Each row has a name. Each question is about the rows just above it.

Columns, left to right: V Y G F D U Z M T
Livu: -27; -14; 3; -25; 0; -23; 17; -18; 4
vagup: 9; -1; -19; -5; -2; 3; 18; 39; -6
Rab: -23; -9; -17; 1; -5; -27; -32; -11; -32
Tuveb: 39; -20; -42; 44; -14; 40; -57; 58; -44
dup: -23; -9; -17; 1; -5; -27; 17; -26; 3
17; 18; -32; -57 is in which column, read top down?
Z
Which column holds this, read top down? 3; -19; -17; -42
G

Columns, left to right: E K B X A W H N P Q
nani: 0; 0; -2; -7; -43; 0; -1; -43; 1; 0
dup: -3; 10; -1; -4; -6; 0; 0; -2; 1; 8
Livu: -4; 21; -2; -9; -15; -17; -8; -1; 2; 18
Gudu: 1; -3; 0; 2; 2; 0; 0; 0; 0; -3
dizu: 5; -2; 17; 11; 17; -2; 11; 6; -2; -21
vagup: -1; 4; 0; -2; -2; 0; 0; -1; 0; 3
Rab: 5; -22; 3; 9; 16; 0; 1; 5; -2; -20
Dulap: 18; -4; 0; 37; -4; 0; 0; -4; 0; -4
Which column holds -3; -2; 4 top down?
K
-3; -21; 3 is in which column, read top down?
Q
Count of -2 in dizu:
3
Which column holds 10; 21; -3; -2; 4 top down?
K
Times -4 occurs in Dulap:
4
Count of 0 in nani:
4
Times 17 occurs in dizu:
2

Columns, left to right: R S J C L
Gudu: 8; 28; -7; 16; 14
Livu: 15; -2; -2; 15; 15
Taso: -3; -8; -8; -5; -8
How many times does Taso hold -9?
0
Whose row is -3; -8; -8; -5; -8?
Taso
Count of -5 in Taso:
1
Times 15 occurs in Livu:
3
Which column holds this, read top down? 15; -5
C
Times -3 occurs in Livu:
0
Times -7 occurs in Taso:
0

Columns, left to right: birib Vule kiz Zub dalon zer
Dinav: 5; 6; 5; 5; 5; 42
Dulap: 12; 1; 11; 8; -6; 4
vagup: 49; -9; 34; 8; -11; 42
Taso: -7; -7; 11; 11; 11; -7
Count of 12 in Taso:
0
How many times does Dinav hold 6?
1
42; 4 is in which column, read top down?
zer
5; -6 is in which column, read top down?
dalon
Which column holds -6; -11; 11 top down?
dalon
Which column holds this, read top down? 5; -6; -11
dalon
How many times does Dinav hold 5?
4

Columns, left to right: vam zot vizi nodo kugeb
basot: 21; 21; -29; -26; -26
nani: 38; 0; -30; -24; -29
Tuveb: 38; -27; -30; -24; 41
How many times does basot hold 22?
0
Times -26 occurs in basot:
2

Columns, left to right: Dokop Zapuf tipof Gov ler tireb varog gir Fegu Mivo
Gudu: 10; -17; -8; 36; 32; 32; -8; 38; 37; 28
Dulap: 10; -17; 4; 36; 32; 32; -8; 38; 37; 3
Taso: 28; 23; 29; 20; 28; 10; 24; 3; 27; 6
How many times does Taso hold 3?
1
Which column holds this, read top down? 32; 28
ler

Columns, left to right: sila rivol pimi mabe noso nasu zivun leto gur Dev
Dinav: 9; 9; 7; 0; -19; 0; -19; 7; -45; 0
Livu: 9; 34; 7; 17; -19; 0; -19; 7; -45; 0
nani: 9; -1; 7; 9; -19; 40; -28; -8; -6; -22
dizu: 9; 34; 7; 9; -19; 40; -28; -8; -6; -22
Which row holds 9; 9; 7; 0; -19; 0; -19; 7; -45; 0?
Dinav
Times 0 occurs in Dinav:
3

Columns, left to right: zase porib lik Nitu
vagup: -44; 2; 11; 34
Gudu: -2; 4; -1; 2
dup: 3; 2; 1; 1
Dulap: 6; 6; 6; 2
nani: -19; 30; 33; 7
Tuveb: 21; -33; 13; -29
dizu: 49; -14; -19; -58
Livu: -21; -22; -28; -19
Taso: -18; -44; 13; 13
Rab: -7; 2; 5; 5
Dinav: -6; -4; -4; -1
How many times does Taso hold -18?
1
Which column holds 2; 1; 2; 7; -29; -58; -19; 13; 5 top down?
Nitu
How many times does Dulap hold 6?
3

